Here is a tiny trained network, its code and every weight. The questions are about switching its units off for an input and a class, where a switched-off unit gives its printed mean instead of its output.

import numpy as np


def w(rows, s, z=0):
    codes = np.array(rows[::2]) - 128.0
    scale = np.full(codes.shape[1], s)
    scale[-1] = z or s
    return codes * scale


def norm(h):
    return h / np.sqrt((h * h).mean(-1, keepdims=True) + 1e-5)


def f(y):
    return np.maximum(y, 0)


def log_softmax(a):
    a = a - a.max(-1, keepdims=True)
    return a - np.log(np.exp(a).sum(-1, keepdims=True))


def net(x, mask):
    res = np.array(x, float).reshape(1, 2) / 4 @ E
    u = 0
    for l in range(2):
        y = f(norm(res) @ A[l][:, :-1].T + A[l][:, -1])
        res = res + np.where(mask[u : u + 4], y, B[l][:, -1]) @ B[l][:, :-1]
        u += 4
    return log_softmax(norm(res)[-1] @ U[:, :-1].T + U[:, -1])


A, B = {}, {}
E = w([
[208,203,61,155,27,82,90,194],'x0',
[193,30,160,116,157,132,181,254],'x1',
],0.0078)
A[0] = w([
[43,9,218,91,180,215,122,80,81],'0.n0',
[218,72,160,169,162,91,187,196,196],'0.n1',
[86,161,103,107,181,44,113,4,140],'0.n2',
[155,88,227,154,125,226,189,200,3],'0.n3',
],0.0037,0.0029)
B[0] = w([
[200,158,39,188,79,133,165,133,254],'0.n0',
[108,234,133,101,108,120,58,69,246],'0.n1',
[129,171,169,84,117,137,12,188,234],'0.n2',
[113,133,124,98,154,125,3,115,178],'0.n3',
],0.0056,0.0043)
A[1] = w([
[154,158,92,123,125,157,72,137,207],'1.n0',
[93,60,128,114,173,158,182,126,202],'1.n1',
[172,34,192,72,166,135,126,255,2],'1.n2',
[40,52,171,120,192,165,159,88,136],'1.n3',
],0.0095,0.0032)
B[1] = w([
[127,46,167,114,188,157,187,134,254],'1.n0',
[215,97,151,123,147,131,202,141,179],'1.n1',
[4,222,137,120,116,155,22,1,206],'1.n2',
[206,137,69,142,44,75,115,235,204],'1.n3',
],0.0085,0.0088)
U = w([
[42,218,162,82,113,154,4,57,212],'0',
[253,150,53,132,47,97,149,219,210],'1',
[158,27,249,78,245,183,194,111,155],'2',
[85,99,135,170,163,44,164,112,4],'3',
[50,99,122,142,121,104,170,127,34],'4',
[84,111,147,174,150,79,164,126,12],'5',
[45,98,125,162,145,57,175,132,15],'6',
[39,132,123,143,149,79,207,139,8],'7',
],0.012,0.0047)

Each question gives the input, the list of numbers given to net, and the class t.
The units are the neurons (one row each of A and B). Each row of codes is followed by its name. A weight is (code - 128) times the scale printed after its matrix; where a second scale follows, it is the last column's (A, B and U).
mask holds one flag per neuron, layer by layer. A switched-off neuron (its flag False) gives its mean, the last column of its row in B, instead of its output. The means were averaged over made-up inputs and are rounded, as every weight is.
A unit's drop is (log p(t) with every unit on - log p(t) with that unit switched off) / (log p(t) with every unit on - log p(t) with every unit switched off).
The circuit of an input: a set's keep is (log p(t) with only the set's units on - log p(t) with every unit switched off) / (log p(t) with every unit on - log p(t) with every unit switched off). Starting from all 8 units, units are removed one at a time, each time the one whose removal leaves the highest keep (on an exact tie, the one counted first), for as long as the keep stays at least 0.8.
units of the circuit, in order: the units of the circuit, biggest drop first
most important unit: the unit with the biggest drop
k most important neurons: the k neurons with the biggest drops, biggest first
k most important neurons of layer l: the k neurons of layer l with the biggest drops, biggest first
drop of u: that unit's drop, to one decimal
input [6,6], class 0: units of the circuit, in order	1.n2, 0.n0
input [-7,-5], class 1: most important unit	1.n3
input [1,2], class 2: 2 most important neurons	0.n1, 1.n2
input [3,-2], class 2: units of the circuit, in order	1.n0, 1.n3, 1.n2
input [1,-2], class 2: 2 most important neurons of layer 1	1.n2, 1.n0
input [4,4], class 0: 2 most important neurons	0.n0, 1.n3
input [3,1], class 2: 2 most important neurons	1.n3, 1.n0
input [-8,6], class 1: 2 most important neurons	1.n3, 1.n1
input [-4,-3], class 1: units of the circuit, in order	1.n2, 1.n3
input [7,8], class 0: 2 most important neurons	1.n2, 0.n0
input [3,2], class 2: 2 most important neurons of layer 1	1.n3, 1.n0
input [2,1], class 2: 2 most important neurons	1.n3, 1.n2
input [0,2], class 2: 2 most important neurons	0.n1, 1.n2
input [-8,-2], class 1: drop of 1.n3	0.5
input [4,7], class 0: drop of 1.n2	0.4
input [-7,5], class 1: drop of 1.n1	0.2
input [-1,-2], class 2: drop of 1.n2	0.2
input [-1,4], class 0: most important neuron	1.n2
input [2,4], class 0: 2 most important neurons	0.n0, 1.n2
